Here is a tiny trained network, its code and every weight. The questions are about switching its units off for an input and a class, where a switched-off unit gives its printed mean instead of its output.

import numpy as np


def w(rows, s, z=0):
    codes = np.array(rows[::2]) - 128.0
    scale = np.full(codes.shape[1], s)
    scale[-1] = z or s
    return codes * scale


def f(y):
    return np.maximum(y, 0)


def log_softmax(a):
    a = a - a.max(-1, keepdims=True)
    return a - np.log(np.exp(a).sum(-1, keepdims=True))


def net(x, mask):
    res = np.array(x, float).reshape(1, 6) / 4 @ E
    y = f(res @ A[0][:, :-1].T + A[0][:, -1])
    res = res + np.where(mask, y, B[0][:, -1]) @ B[0][:, :-1]
    return log_softmax(res[-1] @ U[:, :-1].T + U[:, -1])


A, B = {}, {}
E = w([
[173,95,122,112,153,104,65,64],'x0',
[254,114,201,191,44,97,57,159],'x1',
[53,228,202,61,110,180,127,136],'x2',
[125,163,107,118,100,197,86,85],'x3',
[107,237,99,159,118,216,152,153],'x4',
[101,151,135,236,198,102,100,82],'x5',
],0.0087)
A[0] = w([
[130,58,139,109,201,84,175,170,155],'N1',
[153,124,112,165,100,86,7,94,255],'N2',
[131,94,69,130,125,89,184,110,158],'N3',
[114,186,163,147,174,80,122,146,154],'N4',
[155,185,187,94,18,113,120,178,248],'N5',
[136,162,59,150,160,191,101,150,222],'N6',
[116,163,130,156,129,99,176,161,49],'N7',
[120,98,115,138,92,152,157,148,204],'N8',
],0.011,0.0023)
B[0] = w([
[116,206,88,38,90,175,107,199,207],'N1',
[255,103,182,127,244,157,137,91,234],'N2',
[151,158,92,115,93,191,213,160,186],'N3',
[165,162,134,151,137,203,87,110,178],'N4',
[144,179,185,63,99,237,151,142,249],'N5',
[170,121,171,25,77,218,165,134,200],'N6',
[155,35,139,201,157,154,49,140,162],'N7',
[92,148,130,81,104,167,127,146,166],'N8',
],0.0092,0.011)
U = w([
[43,33,83,105,121,45,74,78,7],'0',
[214,14,124,182,177,116,95,70,35],'1',
[59,133,75,254,120,122,106,168,41],'2',
[116,228,102,66,72,174,184,162,230],'3',
],0.0086,0.0018)

Each question gives the input, the list of numbers given to net, and the class t.
The units are the neurons (one row each of A and B). Each row of codes is followed by its name. A weight is (code - 128) times the scale printed after its matrix; where a second scale follows, it is the last column's (A, B and U).
mask holds one flag per neuron, in row order. A switched-off neuron (its flag False) gives its mean, the last column of its row in B, instead of its output. The means were averaged over made-up inputs and are rounded, as every weight is.
A unit's drop is (log p(t) with every unit on - log p(t) with that unit switched off) / (log p(t) with every unit on - log p(t) with every unit switched off).
The circuit of an input: a set's keep is (log p(t) with only the set's units on - log p(t) with every unit switched off) / (log p(t) with every unit on - log p(t) with every unit switched off). Starting from all 8 units, units are removed one at a time, each time the one whose removal leaves the highest keep (on an exact tie, the one counted first), for as long as the keep stays at least 0.8.
circuit, biggest first: the units of the circuit, biggest drop first
most important unit: the unit with the biggest drop
k most important neurons: the k neurons with the biggest drops, biggest first
drop when u is switched off: that unit's drop, to one decimal
input [6,0,-3,-3,1,-2], class 1: most important unit : N5
input [8,-7,2,4,-6,1], class 0: 2 most important neurons : (N5; N6)
input [5,-7,6,5,-5,-3], class 0: circuit, biggest first : (N5; N1; N6)
input [5,-1,2,6,3,6], class 1: 4 most important neurons : (N5; N1; N2; N3)
input [5,8,6,-1,5,6], class 1: 2 most important neurons : (N2; N1)
input [5,-1,-3,-7,-4,2], class 3: 2 most important neurons : (N1; N3)
input [6,-8,-5,-1,-4,0], class 3: 2 most important neurons : (N1; N3)
input [-3,8,-7,5,5,2], class 1: drop when N2 is switched off : 1.1
input [1,1,-5,6,4,7], class 1: drop when N8 is switched off : 0.0
input [3,-6,-6,-6,0,8], class 3: drop when N1 is switched off : 0.6
